Below are the code and all the weights of a small trained network. Each question names an input and a target symbol and asks about switching units off, where a switched-off unit gives its printed mean instead of its output.

import numpy as np


def w(rows, s, z=0):
    codes = np.array(rows[::2]) - 128.0
    scale = np.full(codes.shape[1], s)
    scale[-1] = z or s
    return codes * scale


def norm(h):
    return h / np.sqrt((h * h).mean(-1, keepdims=True) + 1e-5)


def f(y):
    return np.maximum(y, 0)


def softmax(a):
    e = np.exp(a - a.max(-1, keepdims=True))
    return e / e.sum(-1, keepdims=True)


def log_softmax(a):
    a = a - a.max(-1, keepdims=True)
    return a - np.log(np.exp(a).sum(-1, keepdims=True))


def net(x, mask):
    ids = ['ΘΛγεζημπστ'.index(c) for c in x.split()]
    T = len(ids)
    res = E[ids] + P[:T]
    r = norm(res)
    for j in range(3):
        rows = slice(2 * j, 2 * j + 2)
        q, k, v = (r @ M[0][rows].T for M in (Q, K, V))
        z = softmax(np.where(np.tri(T) > 0, q @ k.T / 2**0.5, -1e9)) @ v
        o = O[0][rows]
        res = res + np.where(mask[j], z, o[:, -1]) @ o[:, :-1]
    y = f(norm(res) @ A[0][:, :-1].T + A[0][:, -1])
    res = res + np.where(mask[3:15], y, B[0][:, -1]) @ B[0][:, :-1]
    return log_softmax(norm(res)[-1] @ U[:, :-1].T + U[:, -1])


Q, K, V, O, A, B = {}, {}, {}, {}, {}, {}
E = w([
[136,134,34,174,119,110,126,80,33,112,114,110],'Θ',
[184,164,134,71,175,58,145,122,48,132,57,95],'Λ',
[132,61,212,32,180,141,160,145,129,106,136,129],'γ',
[171,128,203,169,162,118,153,84,182,36,103,211],'ε',
[137,168,78,203,100,123,196,96,179,81,37,128],'ζ',
[217,133,45,134,51,97,106,55,143,178,164,102],'η',
[118,77,160,116,40,169,214,174,75,53,97,130],'μ',
[86,141,114,186,145,169,166,75,121,160,112,2],'π',
[87,99,16,23,125,170,107,95,119,116,109,171],'σ',
[138,146,163,119,103,163,191,187,177,163,75,76],'τ',
],0.019)
P = w([
[130,193,214,123,121,167,163,63,67,129,93,159],'0',
[138,49,144,135,129,71,194,78,124,193,62,160],'1',
[147,65,169,131,105,112,94,104,120,131,7,87],'2',
[37,82,97,159,121,35,126,206,154,171,164,143],'3',
[150,160,68,130,182,128,231,169,129,129,204,132],'4',
[145,169,137,81,100,59,99,161,184,26,135,11],'5',
[198,69,109,143,140,108,88,165,182,64,79,38],'6',
[224,92,43,116,176,199,147,164,133,104,104,105],'7',
],0.013)
Q[0] = w([
[74,16,140,179,120,43,7,185,165,132,73,105],'h0',
[219,87,115,108,147,188,181,63,112,100,73,102],'h0',
[250,110,101,139,210,254,233,90,83,176,115,165],'h1',
[42,171,112,135,139,52,224,154,140,188,216,190],'h1',
[196,76,99,170,149,205,126,159,117,197,80,154],'h2',
[123,218,212,138,92,204,38,120,76,190,158,170],'h2',
],0.0086)
K[0] = w([
[117,135,105,129,156,124,254,107,113,183,176,190],'h0',
[93,190,91,132,134,172,81,205,186,54,215,87],'h0',
[215,146,114,94,142,188,76,121,143,10,118,43],'h1',
[145,43,183,148,108,154,83,57,97,165,27,137],'h1',
[196,176,155,96,149,166,136,73,111,80,100,105],'h2',
[69,129,202,175,161,98,94,79,43,114,126,236],'h2',
],0.0094)
V[0] = w([
[96,68,185,100,176,154,131,153,50,95,179,93],'h0',
[73,149,136,114,151,153,146,71,167,181,122,43],'h0',
[218,157,190,155,189,80,129,157,140,129,137,93],'h1',
[128,138,105,62,210,100,85,112,93,184,122,149],'h1',
[113,151,114,133,193,111,158,171,155,28,51,164],'h2',
[67,80,93,156,189,119,132,2,78,63,142,105],'h2',
],0.0098)
O[0] = w([
[69,73,222,105,107,148,122,60,33,108,231,103,121],'h0',
[48,136,137,156,186,162,70,67,169,160,116,6,255],'h0',
[166,170,227,155,150,10,125,130,121,162,172,126,50],'h1',
[204,124,94,73,231,111,118,50,67,169,140,130,116],'h1',
[31,153,93,98,182,74,236,63,114,127,120,169,156],'h2',
[129,117,99,194,180,64,106,187,185,2,239,129,184],'h2',
],0.0087,0.0051)
A[0] = w([
[138,105,80,81,180,125,87,132,105,191,141,59,86],'n0',
[143,178,106,205,100,98,103,49,101,104,107,132,149],'n1',
[168,84,142,42,103,101,152,98,178,113,83,164,75],'n2',
[113,85,165,72,120,115,127,58,91,138,204,116,242],'n3',
[132,86,98,91,131,63,137,105,122,44,112,66,145],'n4',
[117,86,125,130,67,199,206,201,76,98,149,94,131],'n5',
[101,70,159,54,157,179,107,144,245,125,149,181,142],'n6',
[168,125,167,98,14,85,165,137,75,90,154,183,84],'n7',
[120,190,220,193,88,117,150,141,110,226,107,124,1],'n8',
[138,155,128,130,182,127,46,109,165,73,177,218,101],'n9',
[203,152,70,101,53,136,193,143,89,90,107,210,122],'n10',
[132,155,230,164,66,38,169,153,156,144,151,70,90],'n11',
],0.011,0.0037)
B[0] = w([
[134,109,69,61,201,130,106,128,140,141,149,102,205],'n0',
[147,156,138,108,102,175,169,249,106,153,164,103,168],'n1',
[163,167,110,139,137,161,142,158,71,154,159,210,181],'n2',
[180,134,108,85,94,110,172,163,118,51,110,99,192],'n3',
[83,153,123,157,177,134,146,147,81,88,129,175,245],'n4',
[63,106,127,112,110,91,46,110,107,96,105,69,203],'n5',
[160,114,135,128,65,163,198,147,99,104,187,103,187],'n6',
[165,95,108,78,195,144,67,92,186,104,109,202,167],'n7',
[128,98,111,143,156,158,136,116,55,182,153,121,158],'n8',
[142,120,103,147,187,174,94,101,159,206,177,169,159],'n9',
[119,129,111,165,112,103,65,131,80,119,113,189,200],'n10',
[95,196,206,84,134,154,117,138,215,160,146,147,183],'n11',
],0.012,0.011)
U = w([
[111,90,56,183,128,143,118,173,56,117,163,128,137],'Θ',
[156,190,167,104,239,30,77,102,114,170,95,151,88],'Λ',
[148,92,193,78,88,116,211,184,91,113,167,97,58],'γ',
[107,189,202,191,114,179,88,138,130,172,192,227,82],'ε',
[107,171,108,178,54,85,245,158,182,115,60,139,85],'ζ',
[254,132,114,132,73,131,59,177,181,149,99,93,83],'η',
[92,73,194,144,35,64,102,104,82,94,113,129,253],'μ',
[78,125,161,161,157,127,101,146,209,122,162,26,160],'π',
[107,75,46,70,111,159,109,82,175,92,100,181,138],'σ',
[80,142,148,75,72,182,141,112,131,251,94,115,150],'τ',
],0.0071,0.0031)

Each question gives the input, a string of symbols that net reads in full, and the target symbol t.
The units are the heads (2 rows each of Q, K, V and O) and the neurons (one row each of A and B). Each row of codes is followed by its name. A weight is (code - 128) times the scale printed after its matrix; where a second scale follows, it is the last column's (O, A, B and U).
mask holds one flag per unit, heads first, then neurons. A switched-off unit (its flag False) gives its mean, the last column of its rows in O or B, instead of its output. The means were averaged over made-up inputs and are rounded, as every weight is.
A unit's drop is (log p(t) with every unit on - log p(t) with that unit switched off) / (log p(t) with every unit on - log p(t) with every unit switched off).
The circuit of an input: a set's keep is (log p(t) with only the set's units on - log p(t) with every unit switched off) / (log p(t) with every unit on - log p(t) with every unit switched off). Starting from the 12 units with the biggest drops (on a tie, the unit counted first), units are removed one at a time, each time the one whose removal leaves the highest keep (on an exact tie, the one counted first), for as long as the keep stays at least 0.8.
units of the circuit, in order: the units of the circuit, biggest drop first
top k neurons: the k neurons with the biggest drops, biggest first
heads that matter: for each layer, one digit per head in row order, 1 if its drop is at least 0.15 and else 0, layers parted by /
drop of u: that unit's drop, to one decimal
input τ Λ ε, target τ: heads that matter -> 001
input π π η μ η π γ Θ, target π: units of the circuit, in order -> [h0 h1]
input τ η μ, target τ: top 2 neurons -> [n11 n8]
input μ η η ε Λ, target η: units of the circuit, in order -> [h2 h0]
input σ Θ Λ Λ ε, target Λ: heads that matter -> 010
input ζ σ Λ, target ζ: units of the circuit, in order -> [h1 h0 n0]
input Λ ε τ Λ Λ, target τ: units of the circuit, in order -> [h2]
input ε σ γ μ π, target γ: units of the circuit, in order -> [h0 n3]
input Θ π π μ σ, target π: units of the circuit, in order -> [h0 h2]
input π σ γ, target π: heads that matter -> 101
input ε ε σ μ μ Λ Θ, target μ: top 2 neurons -> [n5 n0]
input π Λ π γ ε Θ σ ε, target ε: units of the circuit, in order -> [n9 n0]
input γ ε τ η ε γ γ, target ε: heads that matter -> 110
input π μ Θ, target π: heads that matter -> 100
input Θ τ σ Λ Λ, target σ: heads that matter -> 010
input σ ζ σ ζ σ τ ζ, target τ: heads that matter -> 001
input γ ζ ζ ζ σ Λ η π, target Λ: units of the circuit, in order -> [h1]
input σ Λ σ Θ Θ σ, target Θ: heads that matter -> 100
input γ Λ ζ, target γ: units of the circuit, in order -> [h0 n1]
input η γ π σ π, target π: heads that matter -> 000
input τ η σ, target τ: heads that matter -> 011
input π ζ Λ μ, target ζ: units of the circuit, in order -> [h0]
input Λ η π γ π σ μ, target π: top 2 neurons -> [n10 n2]
input π γ τ γ γ ζ Λ, target γ: top 2 neurons -> [n3 n10]
input σ π η τ η γ σ γ, target γ: drop of n3 -> 0.1
input Θ σ π σ τ, target τ: drop of h2 -> 0.8
